Below is a small trained network, with its code and all its weights. Each question gives an input and a target symbol and asks what happens when units are switched off, that is, made to give their printed mean instead of their output.

import numpy as np


def w(rows, s, z=0):
    codes = np.array(rows[::2]) - 128.0
    scale = np.full(codes.shape[1], s)
    scale[-1] = z or s
    return codes * scale


def f(y):
    return np.maximum(y, 0)


def softmax(a):
    e = np.exp(a - a.max(-1, keepdims=True))
    return e / e.sum(-1, keepdims=True)


def log_softmax(a):
    a = a - a.max(-1, keepdims=True)
    return a - np.log(np.exp(a).sum(-1, keepdims=True))


def net(x, mask):
    ids = ['αγδεζθλμξπστφψω'.index(c) for c in x.split()]
    T = len(ids)
    res = E[ids] + P[:T]
    u = 0
    for l in range(2):
        r = res
        for j in range(2):
            rows = slice(2 * j, 2 * j + 2)
            q, k, v = (r @ M[l][rows].T for M in (Q, K, V))
            z = softmax(np.where(np.tri(T) > 0, q @ k.T / 2**0.5, -1e9)) @ v
            o = O[l][rows]
            res = res + np.where(mask[u + j], z, o[:, -1]) @ o[:, :-1]
        u += 2
        y = f(res @ A[l][:, :-1].T + A[l][:, -1])
        res = res + np.where(mask[u : u + 4], y, B[l][:, -1]) @ B[l][:, :-1]
        u += 4
    return log_softmax(res[-1] @ U[:, :-1].T + U[:, -1])


Q, K, V, O, A, B = {}, {}, {}, {}, {}, {}
E = w([
[195,210,56,105,130,142],'α',
[166,91,94,133,177,96],'γ',
[74,109,69,142,170,72],'δ',
[70,128,89,118,122,71],'ε',
[189,84,88,130,181,121],'ζ',
[60,137,63,139,147,74],'θ',
[75,81,55,97,117,162],'λ',
[53,210,47,108,161,109],'μ',
[52,140,211,58,142,4],'ξ',
[183,172,175,74,121,154],'π',
[166,146,141,105,129,80],'σ',
[82,216,148,111,45,118],'τ',
[108,36,86,209,125,146],'φ',
[246,102,110,124,85,219],'ψ',
[95,207,19,182,12,66],'ω',
],0.017)
P = w([
[218,87,112,161,96,134],'0',
[107,71,87,118,144,88],'1',
[127,159,174,181,125,157],'2',
[126,92,78,101,146,72],'3',
[127,185,169,172,133,144],'4',
[129,110,73,92,150,60],'5',
[117,203,168,165,139,138],'6',
[124,129,80,85,155,52],'7',
[107,223,171,156,143,135],'8',
[130,148,82,78,157,39],'9',
[90,251,172,146,142,137],'10',
[132,170,90,66,155,29],'11',
[100,251,167,144,134,145],'12',
],0.013)
Q[0] = w([
[186,120,55,158,147,150],'L0H0',
[153,75,73,212,182,155],'L0H0',
[151,117,77,42,150,89],'L0H1',
[80,72,255,73,96,222],'L0H1',
],0.0084)
K[0] = w([
[126,119,152,85,137,103],'L0H0',
[142,120,99,186,92,134],'L0H0',
[77,113,103,1,254,121],'L0H1',
[108,32,156,141,104,115],'L0H1',
],0.0088)
V[0] = w([
[133,192,159,96,90,121],'L0H0',
[157,83,182,255,46,143],'L0H0',
[143,182,104,110,250,74],'L0H1',
[104,242,106,73,159,221],'L0H1',
],0.0061)
O[0] = w([
[103,235,104,12,144,158,128],'L0H0',
[3,82,184,188,181,153,38],'L0H0',
[193,69,13,42,122,128,254],'L0H1',
[116,165,31,120,127,127,179],'L0H1',
],0.0046,0.0054)
A[0] = w([
[223,145,117,135,159,154,116],'L0N0',
[149,1,82,138,177,180,123],'L0N1',
[159,126,126,173,145,225,156],'L0N2',
[224,170,222,127,82,198,254],'L0N3',
],0.0062,0.0053)
B[0] = w([
[59,157,42,122,184,207,198],'L0N0',
[138,169,88,97,157,2,214],'L0N1',
[73,191,30,182,170,189,163],'L0N2',
[16,68,156,73,160,116,254],'L0N3',
],0.0096,0.0034)
Q[1] = w([
[182,160,228,201,124,227],'L1H0',
[53,48,68,53,161,2],'L1H0',
[99,22,15,42,98,50],'L1H1',
[227,79,178,166,77,183],'L1H1',
],0.0089)
K[1] = w([
[149,74,115,251,132,150],'L1H0',
[122,213,120,90,128,123],'L1H0',
[116,201,136,19,145,131],'L1H1',
[119,69,122,144,156,170],'L1H1',
],0.012)
V[1] = w([
[190,141,158,148,243,84],'L1H0',
[158,113,141,63,237,226],'L1H0',
[100,86,197,72,109,102],'L1H1',
[125,159,141,125,11,82],'L1H1',
],0.011)
O[1] = w([
[158,92,117,147,254,78,120],'L1H0',
[147,147,140,75,227,213,57],'L1H0',
[128,229,191,115,132,27,84],'L1H1',
[157,120,206,183,69,121,255],'L1H1',
],0.012,0.0045)
A[1] = w([
[56,215,163,250,227,228,3],'L1N0',
[172,50,178,84,84,55,199],'L1N1',
[139,234,33,184,179,89,195],'L1N2',
[195,204,82,254,125,182,216],'L1N3',
],0.0057,0.0011)
B[1] = w([
[106,196,98,202,154,86,175],'L1N0',
[142,120,164,222,135,196,217],'L1N1',
[153,74,169,113,139,99,254],'L1N2',
[78,35,245,115,110,154,179],'L1N3',
],0.012,0.0097)
U = w([
[212,110,138,199,166,156,102],'α',
[162,110,206,93,134,84,167],'γ',
[110,43,235,141,153,186,100],'δ',
[125,93,156,137,180,130,69],'ε',
[130,133,31,100,78,81,158],'ζ',
[55,158,115,167,145,116,149],'θ',
[204,232,63,186,78,128,176],'λ',
[94,152,177,130,189,151,140],'μ',
[95,109,197,42,164,124,233],'ξ',
[107,106,132,157,143,117,97],'π',
[135,61,184,102,172,126,2],'σ',
[112,44,171,74,136,168,196],'τ',
[93,128,103,145,141,113,67],'φ',
[25,132,162,90,93,104,101],'ψ',
[1,73,162,131,168,92,58],'ω',
],0.0084,0.0076)

Each question gives the input, a string of symbols that net reads in full, and the target symbol t.
The units are the heads (2 rows each of Q, K, V and O) and the neurons (one row each of A and B). Each row of codes is followed by its name. A weight is (code - 128) times the scale printed after its matrix; where a second scale follows, it is the last column's (O, A, B and U).
mask holds one flag per unit, layer by layer, with each layer's heads first. A switched-off unit (its flag False) gives its mean, the last column of its rows in O or B, instead of its output. The means were averaged over made-up inputs and are rounded, as every weight is.
A unit's drop is (log p(t) with every unit on - log p(t) with that unit switched off) / (log p(t) with every unit on - log p(t) with every unit switched off).
The circuit of an input: a set's keep is (log p(t) with only the set's units on - log p(t) with every unit switched off) / (log p(t) with every unit on - log p(t) with every unit switched off). Starting from all 12 units, units are removed one at a time, each time the one whose removal leaves the highest keep (on an exact tie, the one counted first), for as long as the keep stays at least 0.8.
units of the circuit, in order: the units of the circuit, biggest drop first
k most important neurons: the k neurons with the biggest drops, biggest first
k most important neurons of layer l: the k neurons of layer l with the biggest drops, biggest first
which heads matter: for each layer, one digit per head in row order, 1 if its drop is at least 0.15 and else 0, layers parted by /
input ζ δ θ π ε ζ τ λ γ σ, target λ: which heads matter	00 / 10
input ε ξ ξ γ φ φ ξ ε φ ε θ ζ, target γ: most important neuron	[L1N2]
input μ δ μ α φ δ π ζ δ δ ξ γ, target γ: which heads matter	00 / 01
input τ ζ δ λ π ζ π δ φ ψ, target ξ: units of the circuit, in order	[L0N3; L1H1; L1H0]
input ξ ω ψ δ τ ζ ω μ ω φ, target ζ: units of the circuit, in order	[L1H1; L1N3; L0N1]
input λ λ τ α θ ω δ, target δ: units of the circuit, in order	[L1H1; L1N3]
input μ λ θ θ θ δ α ζ δ ξ ω θ, target γ: which heads matter	00 / 01
input λ μ δ μ π ξ φ π, target ξ: 3 most important neurons	[L0N3; L0N0; L1N1]
input θ ξ γ ω, target γ: units of the circuit, in order	[L1H1; L1N2]
input ω π ζ μ θ μ ζ, target τ: which heads matter	01 / 01
input ω δ π ξ τ δ ζ τ ξ ε ω ζ ε, target δ: units of the circuit, in order	[L1H1; L0H1; L0N3]
input ε θ μ σ μ ε ω μ φ ξ ω δ θ, target δ: units of the circuit, in order	[L1H1; L1N3; L0N3]
input δ τ α, target ψ: which heads matter	00 / 10
input ε δ δ α δ ω, target τ: which heads matter	00 / 11
input π θ τ τ, target λ: which heads matter	00 / 11
input μ ε σ θ φ φ γ θ, target ζ: units of the circuit, in order	[L1H1; L1N3; L1N1]
input γ δ α ξ τ δ ω α ω, target δ: which heads matter	00 / 01
input δ μ ξ δ ω τ ψ δ, target λ: most important neuron	[L1N1]
input δ ω τ ζ τ, target ψ: 2 most important neurons of layer 1	[L1N2; L1N3]
input τ ξ ω μ μ δ θ θ ε μ μ, target τ: units of the circuit, in order	[L1H1; L1N3; L0H1; L0N3]
input γ δ γ ξ π δ σ σ, target ξ: which heads matter	00 / 11
input τ φ ξ σ μ ω ζ δ λ μ ψ, target θ: units of the circuit, in order	[L1N0; L0N3; L0N2; L0N0]
input τ δ ζ μ ζ σ, target ζ: units of the circuit, in order	[L1H1; L0H1; L1N3]
input μ π δ ω ξ φ π ζ π, target μ: units of the circuit, in order	[L0N3; L1H0; L1N0; L0N0]
